Here is a tiny trained network, its code and every weight. The questions are about switching its units off for an input and a class, where a switched-off unit gives its printed mean instead of its output.

import numpy as np


def w(rows, s, z=0):
    codes = np.array(rows[::2]) - 128.0
    scale = np.full(codes.shape[1], s)
    scale[-1] = z or s
    return codes * scale


def f(y):
    return y / 2 * (1 + np.tanh(0.7978845608 * (y + 0.044715 * y**3)))


def log_softmax(a):
    a = a - a.max(-1, keepdims=True)
    return a - np.log(np.exp(a).sum(-1, keepdims=True))


def net(x, mask):
    res = np.array(x, float).reshape(1, 8) / 4 @ E
    y = f(res @ A[0][:, :-1].T + A[0][:, -1])
    res = res + np.where(mask, y, B[0][:, -1]) @ B[0][:, :-1]
    return log_softmax(res[-1] @ U[:, :-1].T + U[:, -1])


A, B = {}, {}
E = w([
[102,67,190,150,112,140,103,55,105,106],'x0',
[186,98,84,165,124,147,123,131,89,108],'x1',
[118,98,90,165,116,133,113,105,212,114],'x2',
[34,76,61,114,188,116,108,141,78,159],'x3',
[167,46,176,106,182,109,173,180,158,153],'x4',
[97,132,142,202,125,130,192,158,119,107],'x5',
[128,127,128,129,128,128,128,128,128,129],'x6',
[113,119,137,95,130,254,141,148,138,138],'x7',
],0.0076)
A[0] = w([
[129,138,124,104,134,235,134,143,138,137,55],'N0',
[82,143,147,217,126,140,185,164,120,115,55],'N1',
[143,178,83,112,141,119,141,167,158,132,79],'N2',
[151,62,167,108,163,112,156,170,145,135,30],'N3',
[58,164,169,97,138,114,128,134,184,134,86],'N4',
[95,185,94,135,106,147,108,89,115,119,57],'N5',
[106,140,149,112,125,120,138,125,149,134,81],'N6',
[109,97,158,145,109,134,104,77,112,121,99],'N7',
[109,89,83,160,119,138,114,109,238,124,66],'N8',
[83,158,167,115,129,107,136,121,168,145,84],'N9',
[123,119,92,147,129,125,120,112,193,118,77],'N10',
[173,161,160,137,119,143,141,123,156,121,77],'N11',
[173,117,109,40,133,128,49,89,146,144,60],'N12',
[120,98,176,143,133,146,109,79,114,117,63],'N13',
[111,83,180,143,110,126,113,91,112,122,70],'N14',
[139,171,90,122,148,123,134,167,149,136,76],'N15',
[52,85,69,112,161,122,124,141,101,139,6],'N16',
[172,149,153,145,100,140,134,133,161,116,74],'N17',
[100,206,100,156,91,158,103,95,98,117,49],'N18',
[147,138,118,154,127,3,117,112,124,135,22],'N19',
[107,122,133,112,127,230,137,141,143,141,36],'N20',
[139,166,183,93,137,128,136,152,23,138,46],'N21',
[142,161,74,118,136,118,148,172,144,142,81],'N22',
[179,172,171,122,111,141,120,116,153,121,65],'N23',
[159,65,154,122,151,113,149,163,161,146,55],'N24',
[211,82,68,174,124,158,122,124,78,117,74],'N25',
[173,160,163,136,101,134,145,107,153,115,50],'N26',
],0.016,0.018)
B[0] = w([
[126,123,131,140,122,127,116,119,121,43,238],'N0',
[120,122,135,171,113,120,223,135,165,144,203],'N1',
[140,106,137,118,124,199,132,119,127,146,203],'N2',
[176,98,116,86,136,75,124,127,170,142,191],'N3',
[92,176,130,98,122,147,97,144,162,137,199],'N4',
[172,102,129,95,136,84,124,131,159,147,190],'N5',
[106,106,150,70,98,110,137,192,101,133,106],'N6',
[150,127,123,133,135,198,111,128,134,132,185],'N7',
[169,186,143,126,133,105,148,115,50,130,221],'N8',
[83,156,134,93,119,131,121,155,125,135,156],'N9',
[151,130,137,102,134,114,154,134,65,131,144],'N10',
[110,97,107,139,126,109,113,126,115,151,196],'N11',
[118,123,135,174,118,114,226,146,166,147,224],'N12',
[132,79,126,106,103,171,138,136,117,132,145],'N13',
[126,100,115,116,114,189,123,140,107,129,157],'N14',
[139,95,129,118,104,175,133,125,120,138,172],'N15',
[86,74,119,198,133,88,61,113,102,187,199],'N16',
[111,94,115,136,139,114,106,125,104,144,193],'N17',
[175,107,115,80,154,98,113,127,170,140,227],'N18',
[110,91,129,135,126,117,118,131,129,1,214],'N19',
[108,115,127,143,129,108,128,131,134,41,198],'N20',
[163,190,135,127,128,110,141,110,45,136,187],'N21',
[143,104,140,130,114,191,121,120,116,136,207],'N22',
[92,118,118,156,142,116,107,126,115,158,202],'N23',
[167,132,106,101,140,106,105,111,173,142,206],'N24',
[56,190,149,77,119,135,104,156,150,147,254],'N25',
[106,103,127,153,135,96,102,137,104,153,173],'N26',
],0.041,0.0038)
U = w([
[114,95,83,198,153,101,102,106,62,134,117],'0',
[208,119,92,102,160,96,141,104,133,101,109],'1',
[140,125,113,163,131,127,141,110,90,2,108],'2',
[173,101,116,140,108,211,153,113,77,115,103],'3',
[184,188,136,148,144,105,170,97,14,109,110],'4',
[137,132,120,195,120,115,235,137,131,115,105],'5',
[94,184,132,105,123,133,118,160,117,110,116],'6',
[154,148,107,169,149,134,142,91,105,100,253],'7',
],0.0084,0.023)

Each question gives the input, the list of numbers given to net, and the class t.
The units are the neurons (one row each of A and B). Each row of codes is followed by its name. A weight is (code - 128) times the scale printed after its matrix; where a second scale follows, it is the last column's (A, B and U).
mask holds one flag per neuron, in row order. A switched-off neuron (its flag False) gives its mean, the last column of its row in B, instead of its output. The means were averaged over made-up inputs and are rounded, as every weight is.
A unit's drop is (log p(t) with every unit on - log p(t) with that unit switched off) / (log p(t) with every unit on - log p(t) with every unit switched off).
The circuit of an input: a set's keep is (log p(t) with only the set's units on - log p(t) with every unit switched off) / (log p(t) with every unit on - log p(t) with every unit switched off). Starting from the 12 units with the biggest drops (on a tie, the unit counted first), units are removed one at a time, each time the one whose removal leaves the highest keep (on an exact tie, the one counted first), for as long as the keep stays at least 0.8.
units of the circuit, in order: the units of the circuit, biggest drop first
most important unit: the unit with the biggest drop
top k neurons: the k neurons with the biggest drops, biggest first
drop when u is switched off: that unit's drop, to one decimal
input [6,-5,3,0,4,-2,5,-4], class 3: most important unit -> N14
input [-8,-8,1,-8,-7,-2,3,5], class 0: top 4 neurons -> [N23, N11, N26, N17]
input [7,-3,3,5,-5,-2,0,-5], class 3: units of the circuit, in order -> [N7, N14]
input [7,8,-2,-7,-8,6,8,0], class 1: top 2 neurons -> [N18, N5]
input [0,2,-4,0,-7,-6,-4,7], class 1: top 3 neurons -> [N18, N5, N19]
input [8,4,-4,-8,-1,-7,3,0], class 0: top 2 neurons -> [N23, N26]
input [-3,-1,7,2,-6,7,6,-3], class 4: top 3 neurons -> [N8, N10, N12]
input [0,-3,-4,4,8,-8,-7,-1], class 1: top 2 neurons -> [N3, N24]
input [-7,-6,-5,6,6,1,4,-5], class 3: units of the circuit, in order -> [N22, N2]
input [6,-1,2,-2,2,-3,-5,5], class 3: units of the circuit, in order -> [N13, N14]
input [-5,-8,-5,1,1,-8,-6,-6], class 5: top 2 neurons -> [N12, N25]
input [6,-8,-1,-7,5,4,-7,5], class 6: top 4 neurons -> [N4, N9, N16, N6]
input [1,0,5,7,7,-8,-5,8], class 2: top 2 neurons -> [N0, N20]
input [0,1,2,-2,5,-1,1,3], class 1: most important unit -> N24
input [-4,3,-2,0,4,-8,-8,-7], class 5: top 2 neurons -> [N12, N0]
input [4,5,-8,2,3,-2,-6,8], class 2: top 3 neurons -> [N0, N20, N8]
input [-2,-8,-4,6,-7,4,-7,8], class 2: top 3 neurons -> [N20, N0, N25]
input [0,2,-6,-6,6,-1,-2,6], class 0: units of the circuit, in order -> [N23, N11]
input [3,3,8,-7,2,1,2,3], class 4: top 3 neurons -> [N8, N10, N16]
input [1,5,7,2,1,5,5,8], class 2: most important unit -> N20
input [6,4,-7,1,6,-8,0,-8], class 2: drop when N19 is switched off -> 2.0
input [7,7,-8,7,7,-8,1,1], class 4: drop when N19 is switched off -> 0.1
input [-3,1,6,4,7,-1,-5,4], class 1: drop when N24 is switched off -> 0.3
